Here is a tiny trained network, its code and every weight. The questions are about switching its units off for an input and a target symbol, where a switched-off unit gives its printed mean instead of its output.

import numpy as np


def w(rows, s, z=0):
    codes = np.array(rows[::2]) - 128.0
    scale = np.full(codes.shape[1], s)
    scale[-1] = z or s
    return codes * scale


def f(y):
    return y / 2 * (1 + np.tanh(0.7978845608 * (y + 0.044715 * y**3)))


def softmax(a):
    e = np.exp(a - a.max(-1, keepdims=True))
    return e / e.sum(-1, keepdims=True)


def log_softmax(a):
    a = a - a.max(-1, keepdims=True)
    return a - np.log(np.exp(a).sum(-1, keepdims=True))


def net(x, mask):
    ids = ['αβγδεζηθμξπστφω'.index(c) for c in x.split()]
    T = len(ids)
    res = E[ids] + P[:T]
    q, k, v = (res @ M[0].T for M in (Q, K, V))
    z = softmax(np.where(np.tri(T) > 0, q @ k.T / 3**0.5, -1e9)) @ v
    res = res + np.where(mask[0], z, O[0][:, -1]) @ O[0][:, :-1]
    y = f(res @ A[0][:, :-1].T + A[0][:, -1])
    res = res + np.where(mask[1:13], y, B[0][:, -1]) @ B[0][:, :-1]
    return log_softmax(res[-1] @ U[:, :-1].T + U[:, -1])


Q, K, V, O, A, B = {}, {}, {}, {}, {}, {}
E = w([
[140,157,157,166],'α',
[182,140,205,223],'β',
[168,113,77,114],'γ',
[149,79,143,106],'δ',
[133,36,172,27],'ε',
[147,144,186,172],'ζ',
[199,110,147,135],'η',
[129,172,119,90],'θ',
[72,83,132,112],'μ',
[95,157,108,137],'ξ',
[193,121,176,131],'π',
[116,179,135,136],'σ',
[117,161,188,113],'τ',
[122,141,183,150],'φ',
[140,249,63,74],'ω',
],0.019)
P = w([
[88,71,1,208],'0',
[114,122,140,100],'1',
[128,120,166,110],'2',
[121,122,182,95],'3',
[118,131,193,84],'4',
[130,128,205,77],'5',
[118,129,215,65],'6',
[122,136,218,58],'7',
[122,142,217,53],'8',
[165,131,218,106],'9',
[142,130,231,87],'10',
[115,151,220,49],'11',
[147,137,219,101],'12',
],0.0067)
Q[0] = w([
[167,66,44,67],'h1',
[50,99,211,162],'h1',
[91,11,107,84],'h1',
],0.011)
K[0] = w([
[142,173,251,113],'h1',
[117,96,153,192],'h1',
[168,116,175,60],'h1',
],0.014)
V[0] = w([
[65,207,42,58],'h1',
[166,215,20,237],'h1',
[88,2,59,139],'h1',
],0.0087)
O[0] = w([
[84,177,74,254,45],'h1',
[111,216,151,54,57],'h1',
[207,188,207,188,250],'h1',
],0.0097,0.0023)
A[0] = w([
[134,199,175,106,31],'n1',
[172,63,49,51,150],'n2',
[170,132,254,156,179],'n3',
[91,196,168,164,58],'n4',
[168,181,18,170,140],'n5',
[127,29,85,194,93],'n6',
[143,215,122,133,142],'n7',
[137,115,60,87,184],'n8',
[39,138,182,167,255],'n9',
[153,161,150,196,175],'n10',
[5,173,154,182,191],'n11',
[62,103,169,83,166],'n12',
],0.0097,0.0062)
B[0] = w([
[76,157,212,138,162],'n1',
[107,66,150,184,195],'n2',
[142,157,64,111,254],'n3',
[71,146,158,215,164],'n4',
[153,231,217,2,141],'n5',
[41,216,177,164,160],'n6',
[112,87,185,146,172],'n7',
[132,38,189,58,159],'n8',
[163,68,26,121,176],'n9',
[117,66,123,96,188],'n10',
[96,121,21,146,160],'n11',
[152,101,127,187,154],'n12',
],0.0078,0.015)
U = w([
[129,67,52,133,220],'α',
[112,96,4,181,89],'β',
[44,141,239,224,88],'γ',
[116,55,137,66,145],'δ',
[2,81,66,124,226],'ε',
[204,66,54,116,129],'ζ',
[64,135,54,148,68],'η',
[102,125,94,117,48],'θ',
[180,147,200,18,121],'μ',
[52,145,123,153,3],'ξ',
[155,104,131,192,179],'π',
[87,118,125,104,234],'σ',
[194,113,109,134,71],'τ',
[174,120,85,117,104],'φ',
[56,139,117,40,242],'ω',
],0.0087,0.005)

Each question gives the input, a string of symbols that net reads in full, and the target symbol t.
The units are the heads (3 rows each of Q, K, V and O) and the neurons (one row each of A and B). Each row of codes is followed by its name. A weight is (code - 128) times the scale printed after its matrix; where a second scale follows, it is the last column's (O, A, B and U).
mask holds one flag per unit, heads first, then neurons. A switched-off unit (its flag False) gives its mean, the last column of its rows in O or B, instead of its output. The means were averaged over made-up inputs and are rounded, as every weight is.
A unit's drop is (log p(t) with every unit on - log p(t) with that unit switched off) / (log p(t) with every unit on - log p(t) with every unit switched off).
The circuit of an input: a set's keep is (log p(t) with only the set's units on - log p(t) with every unit switched off) / (log p(t) with every unit on - log p(t) with every unit switched off). Starting from the 12 units with the biggest drops (on a tie, the unit counted first), units are removed one at a time, each time the one whose removal leaves the highest keep (on an exact tie, the one counted first), for as long as the keep stays at least 0.8.
units of the circuit, in order: the units of the circuit, biggest drop first
top k neurons: the k neurons with the biggest drops, biggest first
drop of u: that unit's drop, to one decimal
input η γ γ π, target μ: units of the circuit, in order -> [h1; n2]
input ω σ τ γ γ γ β σ τ, target ε: units of the circuit, in order -> [h1; n11]
input τ η τ β ε γ, target γ: top 4 neurons -> [n6; n3; n9; n2]
input β τ μ ξ α γ μ ξ α γ ε μ, target γ: top 3 neurons -> [n6; n3; n11]
input β γ γ γ β π γ θ, target μ: units of the circuit, in order -> [n11; n4; n2]
input γ γ δ β ε μ σ θ α, target γ: top neuron -> [n1]
input γ ε μ ω τ ε φ θ β β ω, target ω: top 2 neurons -> [n5; n11]
input ω γ γ π δ μ ω γ σ γ ζ ζ, target ε: units of the circuit, in order -> [h1; n11]
input β ω α γ, target ω: units of the circuit, in order -> [h1; n5]
input η ω γ, target ω: units of the circuit, in order -> [n5; h1]
input ε τ γ ε μ, target γ: top 2 neurons -> [n6; n11]
input β τ α ω θ β β γ β σ, target μ: units of the circuit, in order -> [h1; n11]
input η τ η τ γ σ γ ε γ ε δ, target γ: units of the circuit, in order -> [h1; n6]
input γ γ γ α γ η θ α α, target γ: units of the circuit, in order -> [h1]
input γ γ γ γ μ γ η η γ γ σ, target γ: drop of n1 -> 0.8
input τ β δ, target δ: drop of n11 -> 0.1
input η γ θ π, target μ: drop of n9 -> 0.3
input ζ τ γ, target ε: drop of n9 -> -0.1
